Here is a tiny trained network, its code and every weight. The questions are about switching its units off for an input and a class, where a switched-off unit gives its printed mean instead of its output.

import numpy as np


def w(rows, s, z=0):
    codes = np.array(rows[::2]) - 128.0
    scale = np.full(codes.shape[1], s)
    scale[-1] = z or s
    return codes * scale


def norm(h):
    return h / np.sqrt((h * h).mean(-1, keepdims=True) + 1e-5)


def f(y):
    return np.maximum(y, 0)


def log_softmax(a):
    a = a - a.max(-1, keepdims=True)
    return a - np.log(np.exp(a).sum(-1, keepdims=True))


def net(x, mask):
    res = np.array(x, float).reshape(1, 4) / 4 @ E
    u = 0
    for l in range(4):
        y = f(norm(res) @ A[l][:, :-1].T + A[l][:, -1])
        res = res + np.where(mask[u : u + 4], y, B[l][:, -1]) @ B[l][:, :-1]
        u += 4
    return log_softmax(norm(res)[-1] @ U[:, :-1].T + U[:, -1])


A, B = {}, {}
E = w([
[180,61,32],'x0',
[126,127,125],'x1',
[100,219,1],'x2',
[28,86,110],'x3',
],0.0044)
A[0] = w([
[104,132,102,105],'L0N0',
[95,181,97,99],'L0N1',
[6,80,98,3],'L0N2',
[129,100,82,107],'L0N3',
],0.018,0.0037)
B[0] = w([
[86,39,88,175],'L0N0',
[82,105,173,229],'L0N1',
[214,205,154,255],'L0N2',
[254,87,115,200],'L0N3',
],0.0082,0.0057)
A[1] = w([
[210,216,6,79],'L1N0',
[21,127,2,250],'L1N1',
[153,112,157,107],'L1N2',
[208,183,114,155],'L1N3',
],0.0085,0.0021)
B[1] = w([
[125,92,205,253],'L1N0',
[56,74,186,185],'L1N1',
[50,139,151,171],'L1N2',
[159,244,142,247],'L1N3',
],0.011,0.0046)
A[2] = w([
[81,175,155,2],'L2N0',
[1,158,181,148],'L2N1',
[227,96,20,91],'L2N2',
[89,254,143,164],'L2N3',
],0.0099,0.0024)
B[2] = w([
[221,89,162,169],'L2N0',
[206,23,132,246],'L2N1',
[191,112,83,174],'L2N2',
[244,166,144,254],'L2N3',
],0.011,0.0059)
A[3] = w([
[248,141,254,240],'L3N0',
[85,202,30,56],'L3N1',
[17,116,69,2],'L3N2',
[127,205,200,202],'L3N3',
],0.0078,0.00084)
B[3] = w([
[2,93,148,252],'L3N0',
[249,100,161,128],'L3N1',
[174,102,35,128],'L3N2',
[229,216,241,153],'L3N3',
],0.005,0.014)
U = w([
[154,120,124,204],'0',
[186,104,64,195],'1',
[133,255,124,104],'2',
[5,50,150,2],'3',
],0.012,0.0028)

Each question gives the input, the list of numbers given to net, and the class t.
The units are the neurons (one row each of A and B). Each row of codes is followed by its name. A weight is (code - 128) times the scale printed after its matrix; where a second scale follows, it is the last column's (A, B and U).
mask holds one flag per neuron, layer by layer. A switched-off neuron (its flag False) gives its mean, the last column of its row in B, instead of its output. The means were averaged over made-up inputs and are rounded, as every weight is.
A unit's drop is (log p(t) with every unit on - log p(t) with that unit switched off) / (log p(t) with every unit on - log p(t) with every unit switched off).
The circuit of an input: a set's keep is (log p(t) with only the set's units on - log p(t) with every unit switched off) / (log p(t) with every unit on - log p(t) with every unit switched off). Starting from the 12 units with the biggest drops (on a tie, the unit counted first), units are removed one at a time, each time the one whose removal leaves the highest keep (on an exact tie, the one counted first), for as long as the keep stays at least 0.8.
circuit, biggest first: the units of the circuit, biggest drop first
unit that matters most: the unit with the biggest drop
k most important neurons: the k neurons with the biggest drops, biggest first
top k neurons in layer l: the k neurons of layer l with the biggest drops, biggest first
drop when u is switched off: that unit's drop, to one decimal
input [-7,-5,0,8], class 2: unit that matters most => L0N2
input [0,3,6,-3], class 3: 2 most important neurons => [L0N2; L1N1]
input [3,-3,8,-7], class 3: 2 most important neurons => [L1N0; L0N2]
input [1,-1,-1,-3], class 2: circuit, biggest first => [L1N3; L2N1]
input [-6,1,-7,0], class 3: circuit, biggest first => [L0N2; L2N3]
input [4,5,-3,-7], class 2: circuit, biggest first => [L2N1; L1N3; L0N3]
input [2,-6,-7,-4], class 3: 2 most important neurons => [L0N2; L2N3]
input [0,6,8,-4], class 3: circuit, biggest first => [L0N2; L1N1]
input [-3,2,0,7], class 2: circuit, biggest first => [L0N2; L2N1]
input [-8,-5,4,3], class 1: top 2 neurons in layer 2 => [L2N1; L2N3]
input [6,7,-8,3], class 3: circuit, biggest first => [L2N1; L2N3]
input [-3,3,4,-2], class 3: top 2 neurons in layer 0 => [L0N2; L0N3]
input [-5,-5,-2,7], class 2: top 2 neurons in layer 0 => [L0N2; L0N1]
input [5,-3,-2,7], class 2: 2 most important neurons => [L0N2; L1N3]
input [-8,-3,3,8], class 1: circuit, biggest first => [L2N1]
input [6,7,-3,-8], class 2: top 2 neurons in layer 2 => [L2N1; L2N0]
input [-4,-3,6,-4], class 3: top 2 neurons in layer 1 => [L1N1; L1N3]
input [-2,6,8,0], class 3: drop when L1N1 is switched off => 0.3
input [3,-1,-4,7], class 2: drop when L2N1 is switched off => 0.1
input [4,-5,-1,7], class 2: drop when L3N3 is switched off => 0.0
input [3,1,7,2], class 3: top neuron in layer 0 => [L0N0]
